Here is a tiny trained network, its code and every weight. The questions are about switching its units off for an input and a class, where a switched-off unit gives its printed mean instead of its output.

import numpy as np


def w(rows, s, z=0):
    codes = np.array(rows[::2]) - 128.0
    scale = np.full(codes.shape[1], s)
    scale[-1] = z or s
    return codes * scale


def f(y):
    return np.maximum(y, 0)


def log_softmax(a):
    a = a - a.max(-1, keepdims=True)
    return a - np.log(np.exp(a).sum(-1, keepdims=True))


def net(x, mask):
    res = np.array(x, float).reshape(1, 3) / 4 @ E
    y = f(res @ A[0][:, :-1].T + A[0][:, -1])
    res = res + np.where(mask, y, B[0][:, -1]) @ B[0][:, :-1]
    return log_softmax(res[-1] @ U[:, :-1].T + U[:, -1])


A, B = {}, {}
E = w([
[69,194,26],'x0',
[7,113,113],'x1',
[49,235,205],'x2',
],0.015)
A[0] = w([
[29,205,159,208],'neuron 1',
[133,133,128,3],'neuron 2',
[130,160,169,95],'neuron 3',
[72,76,123,167],'neuron 4',
[67,133,25,205],'neuron 5',
[43,171,170,159],'neuron 6',
[251,134,41,244],'neuron 7',
[140,125,208,66],'neuron 8',
],0.019,0.0035)
B[0] = w([
[22,74,144,252],'neuron 1',
[117,112,97,128],'neuron 2',
[130,122,180,163],'neuron 3',
[152,114,76,168],'neuron 4',
[9,97,2,218],'neuron 5',
[58,102,147,224],'neuron 6',
[220,197,119,255],'neuron 7',
[165,124,236,183],'neuron 8',
],0.013,0.028)
U = w([
[131,134,254,252],'0',
[57,117,50,28],'1',
[168,36,110,254],'2',
[85,207,73,63],'3',
[177,151,161,67],'4',
[38,66,178,86],'5',
[112,255,142,104],'6',
],0.013,0.0047)

Each question gives the input, the list of numbers given to net, and the class t.
The units are the neurons (one row each of A and B). Each row of codes is followed by its name. A weight is (code - 128) times the scale printed after its matrix; where a second scale follows, it is the last column's (A, B and U).
mask holds one flag per neuron, in row order. A switched-off neuron (its flag False) gives its mean, the last column of its row in B, instead of its output. The means were averaged over made-up inputs and are rounded, as every weight is.
A unit's drop is (log p(t) with every unit on - log p(t) with that unit switched off) / (log p(t) with every unit on - log p(t) with every unit switched off).
The circuit of an input: a set's keep is (log p(t) with only the set's units on - log p(t) with every unit switched off) / (log p(t) with every unit on - log p(t) with every unit switched off). Starting from all 8 units, units are removed one at a time, each time the one whose removal leaves the highest keep (on an exact tie, the one counted first), for as long as the keep stays at least 0.8.
units of the circuit, in order: the units of the circuit, biggest drop first
most important unit: the unit with the biggest drop
k most important neurons: the k neurons with the biggest drops, biggest first
drop of u: that unit's drop, to one decimal
input [8,-5,-2], class 3: 3 most important neurons => [neuron 7; neuron 5; neuron 1]
input [7,-2,-6], class 3: units of the circuit, in order => [neuron 7]
input [8,-7,-2], class 3: units of the circuit, in order => [neuron 5; neuron 7]
input [7,-8,3], class 6: units of the circuit, in order => [neuron 7; neuron 5]
input [8,-2,-8], class 3: 2 most important neurons => [neuron 7; neuron 1]
input [0,7,1], class 1: 3 most important neurons => [neuron 5; neuron 8; neuron 4]
input [1,-7,2], class 4: units of the circuit, in order => [neuron 5; neuron 1]
input [-7,1,4], class 0: 2 most important neurons => [neuron 5; neuron 8]
input [2,-5,3], class 6: units of the circuit, in order => [neuron 8; neuron 5]
input [-2,2,-3], class 2: units of the circuit, in order => [neuron 5; neuron 1; neuron 8]
input [2,-7,0], class 6: 2 most important neurons => [neuron 8; neuron 7]
input [-5,8,-5], class 1: 3 most important neurons => [neuron 8; neuron 7; neuron 3]
input [7,5,6], class 5: 3 most important neurons => [neuron 1; neuron 6; neuron 7]
input [2,-6,-4], class 4: most important unit => neuron 5
input [-4,5,-3], class 2: 3 most important neurons => [neuron 1; neuron 5; neuron 6]
input [5,6,5], class 5: 2 most important neurons => [neuron 1; neuron 6]
input [-8,2,-6], class 2: 3 most important neurons => [neuron 3; neuron 4; neuron 6]
input [3,-7,-4], class 6: 2 most important neurons => [neuron 7; neuron 8]
input [-8,-6,-3], class 0: 2 most important neurons => [neuron 8; neuron 5]
input [-3,6,-5], class 1: units of the circuit, in order => [neuron 8]
input [-4,-1,1], class 0: drop of neuron 5 => 0.1
input [-8,-2,-8], class 4: drop of neuron 1 => 0.0
input [-4,-3,5], class 0: drop of neuron 5 => 0.3
